Below is a small trained network, with its code and all its weights. Each question gives an input and a target symbol and asks what happens when units are switched off, that is, made to give their printed mean instead of their output.

import numpy as np


def w(rows, s, z=0):
    codes = np.array(rows[::2]) - 128.0
    scale = np.full(codes.shape[1], s)
    scale[-1] = z or s
    return codes * scale


def norm(h):
    return h / np.sqrt((h * h).mean(-1, keepdims=True) + 1e-5)


def f(y):
    return np.maximum(y, 0)


def softmax(a):
    e = np.exp(a - a.max(-1, keepdims=True))
    return e / e.sum(-1, keepdims=True)


def log_softmax(a):
    a = a - a.max(-1, keepdims=True)
    return a - np.log(np.exp(a).sum(-1, keepdims=True))


def net(x, mask):
    ids = ['αβγδεζθλμξπστφψω'.index(c) for c in x.split()]
    T = len(ids)
    res = E[ids] + P[:T]
    r = norm(res)
    for j in range(3):
        rows = slice(2 * j, 2 * j + 2)
        q, k, v = (r @ M[0][rows].T for M in (Q, K, V))
        z = softmax(np.where(np.tri(T) > 0, q @ k.T / 2**0.5, -1e9)) @ v
        o = O[0][rows]
        res = res + np.where(mask[j], z, o[:, -1]) @ o[:, :-1]
    y = f(norm(res) @ A[0][:, :-1].T + A[0][:, -1])
    res = res + np.where(mask[3:27], y, B[0][:, -1]) @ B[0][:, :-1]
    return log_softmax(norm(res)[-1] @ U[:, :-1].T + U[:, -1])


Q, K, V, O, A, B = {}, {}, {}, {}, {}, {}
E = w([
[117,160,127,85,170,205,149,72,101],'α',
[160,84,96,134,129,75,224,78,105],'β',
[136,94,176,34,147,134,210,81,77],'γ',
[150,118,81,76,241,121,118,115,152],'δ',
[128,104,105,136,154,157,93,29,77],'ε',
[133,88,90,99,123,144,205,161,58],'ζ',
[54,98,143,98,183,105,146,155,128],'θ',
[168,94,147,110,127,145,189,188,170],'λ',
[100,136,163,129,172,88,152,116,180],'μ',
[197,185,129,156,155,110,185,218,161],'ξ',
[64,80,189,193,118,133,251,77,69],'π',
[162,41,181,137,119,202,115,140,184],'σ',
[163,230,128,131,192,183,126,133,126],'τ',
[119,140,183,209,106,130,110,169,63],'φ',
[104,91,164,136,208,30,66,183,97],'ψ',
[235,105,102,129,112,131,54,166,31],'ω',
],0.019)
P = w([
[219,223,223,105,20,59,1,151,159],'0',
[59,65,60,189,228,181,190,133,125],'1',
[58,69,86,147,219,190,171,130,103],'2',
[44,82,99,106,201,206,167,125,99],'3',
[73,102,124,104,207,182,169,127,84],'4',
[88,116,144,84,187,176,171,133,66],'5',
[113,128,181,82,193,172,168,132,60],'6',
[124,116,188,86,197,154,153,128,61],'7',
[146,125,206,86,218,146,167,124,52],'8',
],0.0076)
Q[0] = w([
[173,163,208,77,76,61,63,133,89],'h0',
[199,91,227,139,235,125,180,132,56],'h0',
[149,128,176,193,214,160,129,143,115],'h1',
[177,108,205,106,177,115,146,143,63],'h1',
[93,187,54,68,28,75,160,58,152],'h2',
[65,172,59,176,2,106,77,106,226],'h2',
],0.007)
K[0] = w([
[84,143,61,84,35,115,128,110,183],'h0',
[167,205,248,69,141,80,81,155,48],'h0',
[179,139,162,89,97,105,77,143,82],'h1',
[175,127,223,77,72,108,98,105,123],'h1',
[114,72,142,155,195,181,114,163,112],'h2',
[70,88,101,144,254,147,168,160,42],'h2',
],0.0073)
V[0] = w([
[195,200,95,102,124,193,180,79,185],'h0',
[94,218,164,201,120,200,124,182,69],'h0',
[145,32,127,149,93,231,129,196,175],'h1',
[42,189,227,124,135,125,150,105,212],'h1',
[123,154,172,183,90,77,255,112,137],'h2',
[120,39,142,118,50,167,91,63,133],'h2',
],0.0081)
O[0] = w([
[192,171,103,93,121,207,176,67,147,168],'h0',
[59,210,118,192,32,195,82,154,120,252],'h0',
[176,44,122,223,190,175,180,170,187,154],'h1',
[129,152,254,134,177,139,117,99,162,30],'h1',
[122,114,153,163,112,107,232,117,93,53],'h2',
[63,81,123,87,30,173,95,79,146,162],'h2',
],0.0098,0.0031)
A[0] = w([
[70,138,168,83,111,148,146,129,168,87],'n0',
[162,138,128,125,57,174,166,121,136,132],'n1',
[150,143,82,124,119,104,142,120,115,61],'n2',
[126,126,105,175,191,127,142,119,91,73],'n3',
[129,104,83,132,114,146,104,137,72,137],'n4',
[159,119,85,96,151,122,95,101,190,155],'n5',
[100,192,103,111,136,73,155,121,75,119],'n6',
[156,147,166,67,134,137,76,171,156,40],'n7',
[162,109,148,119,86,71,144,174,156,79],'n8',
[130,138,200,104,125,137,127,141,102,84],'n9',
[150,169,121,139,88,72,165,127,138,147],'n10',
[84,160,119,139,143,58,142,101,249,98],'n11',
[110,123,129,107,185,119,103,143,121,138],'n12',
[86,158,121,80,165,130,179,157,127,104],'n13',
[133,111,184,66,139,148,110,123,108,77],'n14',
[159,105,147,67,146,117,170,103,120,111],'n15',
[124,132,164,162,167,118,155,104,143,107],'n16',
[177,84,127,160,98,107,86,114,129,172],'n17',
[123,132,132,126,133,139,169,199,136,76],'n18',
[187,156,154,100,62,72,124,115,132,2],'n19',
[112,114,143,139,168,174,97,156,130,146],'n20',
[97,153,119,79,107,104,156,190,214,203],'n21',
[130,49,165,137,74,68,129,158,111,51],'n22',
[121,124,114,193,171,150,97,154,134,143],'n23',
],0.016,0.0066)
B[0] = w([
[126,155,147,185,173,113,122,94,98,182],'n0',
[95,121,58,138,143,164,201,105,156,223],'n1',
[122,144,89,122,164,111,103,84,147,149],'n2',
[126,130,185,62,97,157,175,140,36,193],'n3',
[167,137,154,97,100,179,99,103,57,235],'n4',
[197,169,177,94,68,77,213,129,105,198],'n5',
[108,151,33,198,112,76,46,117,164,223],'n6',
[45,126,120,87,171,120,199,99,139,175],'n7',
[108,132,131,132,178,123,201,179,96,147],'n8',
[139,97,98,193,111,184,75,156,149,173],'n9',
[123,154,92,181,134,80,155,107,108,162],'n10',
[230,41,73,185,92,224,20,104,139,142],'n11',
[96,151,105,69,172,114,148,77,132,194],'n12',
[150,124,105,165,222,153,109,113,51,215],'n13',
[149,97,143,144,152,210,110,144,110,184],'n14',
[191,72,88,197,85,135,80,126,180,205],'n15',
[178,149,176,117,87,86,123,71,89,178],'n16',
[102,86,140,60,98,128,169,157,122,187],'n17',
[94,121,162,123,159,185,121,173,107,184],'n18',
[59,47,105,108,128,144,85,204,233,142],'n19',
[114,163,152,101,144,152,106,168,206,254],'n20',
[211,147,255,108,119,143,128,119,31,191],'n21',
[77,42,80,143,166,125,133,109,137,181],'n22',
[107,161,165,86,89,110,105,200,179,241],'n23',
],0.0095,0.0075)
U = w([
[84,201,101,150,171,212,140,48,162,127],'α',
[115,107,25,166,87,56,177,106,144,255],'β',
[186,52,93,210,162,170,35,78,148,38],'γ',
[193,155,105,37,190,46,140,98,167,144],'δ',
[68,140,193,61,52,145,96,2,87,64],'ε',
[119,78,5,110,119,172,126,244,49,55],'ζ',
[48,102,177,131,216,88,61,128,98,130],'θ',
[154,78,213,125,164,164,214,150,121,139],'λ',
[183,118,227,193,145,97,27,82,114,66],'μ',
[206,167,159,181,136,70,185,193,81,142],'ξ',
[37,116,201,212,108,100,192,33,88,118],'π',
[97,61,132,123,91,162,114,137,247,231],'σ',
[152,242,68,179,150,147,116,154,165,198],'τ',
[53,149,168,249,39,138,27,198,100,48],'φ',
[59,103,91,113,187,24,80,148,161,202],'ψ',
[188,109,84,77,36,110,63,178,87,99],'ω',
],0.0066,0.0034)

Each question gives the input, a string of symbols that net reads in full, and the target symbol t.
The units are the heads (2 rows each of Q, K, V and O) and the neurons (one row each of A and B). Each row of codes is followed by its name. A weight is (code - 128) times the scale printed after its matrix; where a second scale follows, it is the last column's (O, A, B and U).
mask holds one flag per unit, heads first, then neurons. A switched-off unit (its flag False) gives its mean, the last column of its rows in O or B, instead of its output. The means were averaged over made-up inputs and are rounded, as every weight is.
A unit's drop is (log p(t) with every unit on - log p(t) with that unit switched off) / (log p(t) with every unit on - log p(t) with every unit switched off).
The circuit of an input: a set's keep is (log p(t) with only the set's units on - log p(t) with every unit switched off) / (log p(t) with every unit on - log p(t) with every unit switched off). Starting from the 12 units with the biggest drops (on a tie, the unit counted first), units are removed one at a time, each time the one whose removal leaves the highest keep (on an exact tie, the one counted first), for as long as the keep stays at least 0.8.
circuit, biggest first: the units of the circuit, biggest drop first
unit that matters most: the unit with the biggest drop
k most important neurons: the k neurons with the biggest drops, biggest first
which heads matter: for each layer, one digit per head in row order, 1 if its drop is at least 0.15 and else 0, layers parted by /
drop of u: that unit's drop, to one decimal
input τ ζ σ γ, target α: unit that matters most -> h0
input α δ ζ τ α τ σ, target α: circuit, biggest first -> h0; n1
input σ ε ε, target ε: circuit, biggest first -> h2; n5
input λ γ π π ε ξ, target λ: which heads matter -> 010
input φ α λ, target φ: which heads matter -> 100
input λ σ θ, target λ: circuit, biggest first -> h1; n3
input ε τ β τ θ, target ε: circuit, biggest first -> h2; n21
input λ ψ θ σ α, target λ: which heads matter -> 011
input δ τ ξ δ, target δ: which heads matter -> 001
input λ γ σ, target λ: circuit, biggest first -> h2; n6
input λ ω λ ξ θ, target λ: circuit, biggest first -> h1; n6
input θ σ σ ε β δ τ σ μ, target μ: circuit, biggest first -> n11; n16; h1
input ζ ε ω λ ψ ω ω σ, target ζ: which heads matter -> 010
input φ ε τ, target φ: circuit, biggest first -> h0
input λ ζ γ σ, target λ: which heads matter -> 111
input φ π σ, target φ: which heads matter -> 100
input γ α δ ψ τ σ λ α, target γ: which heads matter -> 100
input ψ λ σ δ, target δ: 2 most important neurons -> n12; n5
input ε ζ ψ ε, target ε: drop of h1 -> 0.1
input θ δ π φ φ π, target φ: drop of n19 -> 0.0
input σ ξ θ φ σ μ β λ σ, target σ: drop of h1 -> 0.4
input π ξ β, target π: unit that matters most -> h2
